Below are the code and all the weights of a small trained network. Each question names an input and a class and asks about switching units off, where a switched-off unit gives its printed mean instead of its output.

import numpy as np


def w(rows, s, z=0):
    codes = np.array(rows[::2]) - 128.0
    scale = np.full(codes.shape[1], s)
    scale[-1] = z or s
    return codes * scale


def norm(h):
    return h / np.sqrt((h * h).mean(-1, keepdims=True) + 1e-5)


def f(y):
    return y / 2 * (1 + np.tanh(0.7978845608 * (y + 0.044715 * y**3)))


def log_softmax(a):
    a = a - a.max(-1, keepdims=True)
    return a - np.log(np.exp(a).sum(-1, keepdims=True))


def net(x, mask):
    res = np.array(x, float).reshape(1, 2) / 4 @ E
    u = 0
    for l in range(2):
        y = f(norm(res) @ A[l][:, :-1].T + A[l][:, -1])
        res = res + np.where(mask[u : u + 8], y, B[l][:, -1]) @ B[l][:, :-1]
        u += 8
    return log_softmax(norm(res)[-1] @ U[:, :-1].T + U[:, -1])


A, B = {}, {}
E = w([
[113,66,81,172,141,76,45,197,202,185],'x0',
[114,87,148,43,219,112,119,141,250,74],'x1',
],0.013)
A[0] = w([
[102,132,175,7,155,117,152,79,178,34,108],'0.n1',
[146,151,109,172,98,134,128,84,106,97,3],'0.n2',
[128,159,101,164,56,131,106,145,85,125,43],'0.n3',
[117,187,124,149,61,123,167,118,77,131,18],'0.n4',
[130,155,122,197,62,130,97,91,79,178,73],'0.n5',
[111,139,113,157,89,100,151,152,69,139,41],'0.n6',
[87,82,73,155,157,69,82,194,181,157,73],'0.n7',
[96,88,66,124,102,85,96,154,109,196,127],'0.n8',
],0.014,0.0042)
B[0] = w([
[134,60,194,165,219,129,153,164,81,123,252],'0.n1',
[104,209,109,48,69,192,156,144,161,138,163],'0.n2',
[109,128,168,119,184,130,182,115,171,147,192],'0.n3',
[149,248,64,93,50,107,87,129,169,156,209],'0.n4',
[102,82,178,134,215,183,150,100,158,141,225],'0.n5',
[126,111,159,132,153,135,128,69,167,155,180],'0.n6',
[78,104,43,188,71,140,149,125,141,165,247],'0.n7',
[168,66,105,122,149,71,124,204,12,32,198],'0.n8',
],0.011,0.016)
A[1] = w([
[154,156,115,118,129,137,118,221,97,113,2],'1.n1',
[141,157,202,138,171,139,120,145,144,142,81],'1.n2',
[119,103,166,165,163,145,119,124,125,111,84],'1.n3',
[117,124,142,117,172,158,147,156,98,140,142],'1.n4',
[101,128,126,136,66,109,82,106,145,113,140],'1.n5',
[132,131,61,120,3,84,104,122,151,122,150],'1.n6',
[142,45,170,145,151,102,120,146,120,94,86],'1.n7',
[159,129,172,96,114,123,133,130,99,27,196],'1.n8',
],0.018,0.0037)
B[1] = w([
[84,87,79,142,81,129,97,170,154,106,135],'1.n1',
[136,141,100,76,61,87,113,126,72,67,197],'1.n2',
[155,88,151,112,134,94,119,92,120,154,199],'1.n3',
[125,84,116,166,118,85,133,133,143,124,205],'1.n4',
[186,118,84,128,131,105,45,193,101,83,135],'1.n5',
[185,217,54,53,33,63,87,187,49,24,173],'1.n6',
[109,246,139,125,98,209,131,109,177,190,253],'1.n7',
[197,10,106,110,162,47,96,132,81,61,160],'1.n8',
],0.014,0.015)
U = w([
[193,156,143,149,156,170,26,130,159,170,29],'0',
[40,54,147,253,212,157,166,158,195,232,170],'1',
[110,161,159,194,163,139,73,98,150,110,12],'2',
[91,235,161,67,74,171,175,60,122,167,184],'3',
[111,96,40,143,82,58,74,222,90,37,200],'4',
[128,158,151,178,166,139,78,115,151,122,2],'5',
[161,60,231,74,190,58,186,68,60,97,200],'6',
],0.014,0.0055)

Each question gives the input, the list of numbers given to net, and the class t.
The units are the neurons (one row each of A and B). Each row of codes is followed by its name. A weight is (code - 128) times the scale printed after its matrix; where a second scale follows, it is the last column's (A, B and U).
mask holds one flag per neuron, layer by layer. A switched-off neuron (its flag False) gives its mean, the last column of its row in B, instead of its output. The means were averaged over made-up inputs and are rounded, as every weight is.
A unit's drop is (log p(t) with every unit on - log p(t) with that unit switched off) / (log p(t) with every unit on - log p(t) with every unit switched off).
most important unit: the unit with the biggest drop
top k neurons: the k neurons with the biggest drops, biggest first
k most important neurons of layer l: the k neurons of layer l with the biggest drops, biggest first
drop when u is switched off: that unit's drop, to one decimal
input [-1,4], class 6: top 2 neurons -> [0.n7, 1.n2]
input [2,-7], class 6: 2 most important neurons of layer 1 -> [1.n7, 1.n2]
input [1,-3], class 6: top neuron -> [1.n7]
input [1,-4], class 6: top 4 neurons -> [1.n7, 0.n5, 0.n7, 0.n8]
input [-3,1], class 6: top 2 neurons -> [0.n7, 0.n1]
input [0,0], class 0: 2 most important neurons of layer 0 -> [0.n2, 0.n7]
input [-8,0], class 4: 2 most important neurons of layer 1 -> [1.n1, 1.n3]
input [1,-2], class 6: top 3 neurons -> [0.n7, 1.n2, 0.n5]
input [-5,0], class 4: top 2 neurons -> [0.n7, 0.n5]
input [-8,1], class 6: 2 most important neurons of layer 0 -> [0.n8, 0.n1]
input [-7,0], class 4: drop when 0.n5 is switched off -> 0.4
input [-8,2], class 6: drop when 0.n1 is switched off -> 0.1
input [2,-3], class 1: drop when 1.n6 is switched off -> 0.1
input [2,3], class 1: most important unit -> 0.n4
